Here is a tiny trained network, its code and every weight. The questions are about switching its units off for an input and a class, where a switched-off unit gives its printed mean instead of its output.

import numpy as np


def w(rows, s, z=0):
    codes = np.array(rows[::2]) - 128.0
    scale = np.full(codes.shape[1], s)
    scale[-1] = z or s
    return codes * scale


def f(y):
    return np.maximum(y, 0)


def log_softmax(a):
    a = a - a.max(-1, keepdims=True)
    return a - np.log(np.exp(a).sum(-1, keepdims=True))


def net(x, mask):
    res = np.array(x, float).reshape(1, 6) / 4 @ E
    y = f(res @ A[0][:, :-1].T + A[0][:, -1])
    res = res + np.where(mask, y, B[0][:, -1]) @ B[0][:, :-1]
    return log_softmax(res[-1] @ U[:, :-1].T + U[:, -1])


A, B = {}, {}
E = w([
[137,117,130,149],'x0',
[44,46,136,175],'x1',
[136,122,127,141],'x2',
[153,106,134,177],'x3',
[175,47,202,32],'x4',
[101,190,245,157],'x5',
],0.011)
A[0] = w([
[132,163,155,158,167],'n1',
[164,148,123,85,203],'n2',
[194,75,180,112,183],'n3',
[164,131,73,112,134],'n4',
[126,120,119,228,147],'n5',
[131,108,92,167,96],'n6',
[75,147,194,136,101],'n7',
[75,57,67,116,116],'n8',
[110,161,212,147,110],'n9',
[139,50,143,147,122],'n10',
[182,126,150,90,185],'n11',
[118,174,53,227,52],'n12',
[221,153,130,86,9],'n13',
[92,137,158,101,187],'n14',
[66,73,82,75,54],'n15',
[233,194,113,129,155],'n16',
[216,176,157,108,148],'n17',
[184,178,112,115,105],'n18',
[156,155,145,109,175],'n19',
[138,84,36,85,146],'n20',
[161,94,95,134,116],'n21',
[124,109,142,61,139],'n22',
[63,173,141,25,160],'n23',
[112,62,85,145,96],'n24',
[114,214,231,172,56],'n25',
[130,253,65,144,134],'n26',
[96,212,79,209,142],'n27',
[17,103,176,167,88],'n28',
[120,110,124,144,33],'n29',
[56,68,133,130,90],'n30',
],0.012,0.0013)
B[0] = w([
[142,140,69,89,173],'n1',
[78,148,119,170,181],'n2',
[99,40,62,23,214],'n3',
[254,175,147,175,181],'n4',
[109,146,102,109,198],'n5',
[148,126,88,114,165],'n6',
[192,211,70,120,198],'n7',
[157,175,123,178,194],'n8',
[200,164,60,119,213],'n9',
[71,83,117,142,180],'n10',
[47,56,109,158,192],'n11',
[118,98,70,79,241],'n12',
[117,121,204,93,206],'n13',
[117,119,127,77,166],'n14',
[126,162,177,115,180],'n15',
[52,100,186,222,221],'n16',
[91,124,120,170,214],'n17',
[131,158,164,188,188],'n18',
[92,134,166,115,170],'n19',
[211,167,131,145,213],'n20',
[162,196,109,159,165],'n21',
[112,122,111,107,185],'n22',
[119,144,92,168,188],'n23',
[165,124,149,152,179],'n24',
[218,168,95,116,248],'n25',
[64,119,149,94,243],'n26',
[53,62,66,90,246],'n27',
[101,177,193,139,218],'n28',
[205,130,124,186,141],'n29',
[80,153,156,193,186],'n30',
],0.0061,0.012)
U = w([
[71,40,102,4,193],'0',
[234,166,148,100,3],'1',
[67,111,219,179,190],'2',
],0.012,0.00076)

Each question gives the input, the list of numbers given to net, and the class t.
The units are the neurons (one row each of A and B). Each row of codes is followed by its name. A weight is (code - 128) times the scale printed after its matrix; where a second scale follows, it is the last column's (A, B and U).
mask holds one flag per neuron, in row order. A switched-off neuron (its flag False) gives its mean, the last column of its row in B, instead of its output. The means were averaged over made-up inputs and are rounded, as every weight is.
A unit's drop is (log p(t) with every unit on - log p(t) with that unit switched off) / (log p(t) with every unit on - log p(t) with every unit switched off).
The circuit of an input: a set's keep is (log p(t) with only the set's units on - log p(t) with every unit switched off) / (log p(t) with every unit on - log p(t) with every unit switched off). Starting from the 12 units with the biggest drops (on a tie, the unit counted first), units are removed one at a time, each time the one whose removal leaves the highest keep (on an exact tie, the one counted first), for as long as the keep stays at least 0.8.
units of the circuit, in order: the units of the circuit, biggest drop first
most important unit: the unit with the biggest drop
k most important neurons: the k neurons with the biggest drops, biggest first
drop of u: that unit's drop, to one decimal
input [2,-5,4,2,7,3], class 0: most important unit : n3
input [-3,0,1,3,1,2], class 1: 2 most important neurons : n27, n26
input [-5,-6,-6,8,-8,7], class 0: 2 most important neurons : n27, n26
input [-1,8,-5,-6,0,8], class 1: units of the circuit, in order : n7, n25
input [2,5,2,-7,7,-8], class 1: 3 most important neurons : n20, n8, n27
input [-4,0,-5,8,7,-8], class 1: 3 most important neurons : n20, n27, n4
input [1,-4,8,1,-7,-7], class 0: 3 most important neurons : n27, n12, n26
input [3,2,7,7,-7,-5], class 0: 2 most important neurons : n27, n12
input [8,7,-4,6,6,-5], class 2: 2 most important neurons : n30, n8
input [-7,-1,-7,-2,2,3], class 1: 2 most important neurons : n27, n26
input [-6,-5,-6,3,5,-7], class 1: 2 most important neurons : n20, n4
input [-4,-8,-5,-6,-7,-1], class 2: 2 most important neurons : n16, n18
input [4,-7,-1,-1,8,6], class 0: 2 most important neurons : n3, n11
input [6,-3,5,1,5,4], class 0: units of the circuit, in order : n3
input [7,-1,3,-8,-4,-5], class 1: drop of n10 : 0.1
input [8,6,6,6,-4,6], class 1: drop of n25 : 0.3
input [6,-2,-1,-1,-7,0], class 0: drop of n24 : 0.0
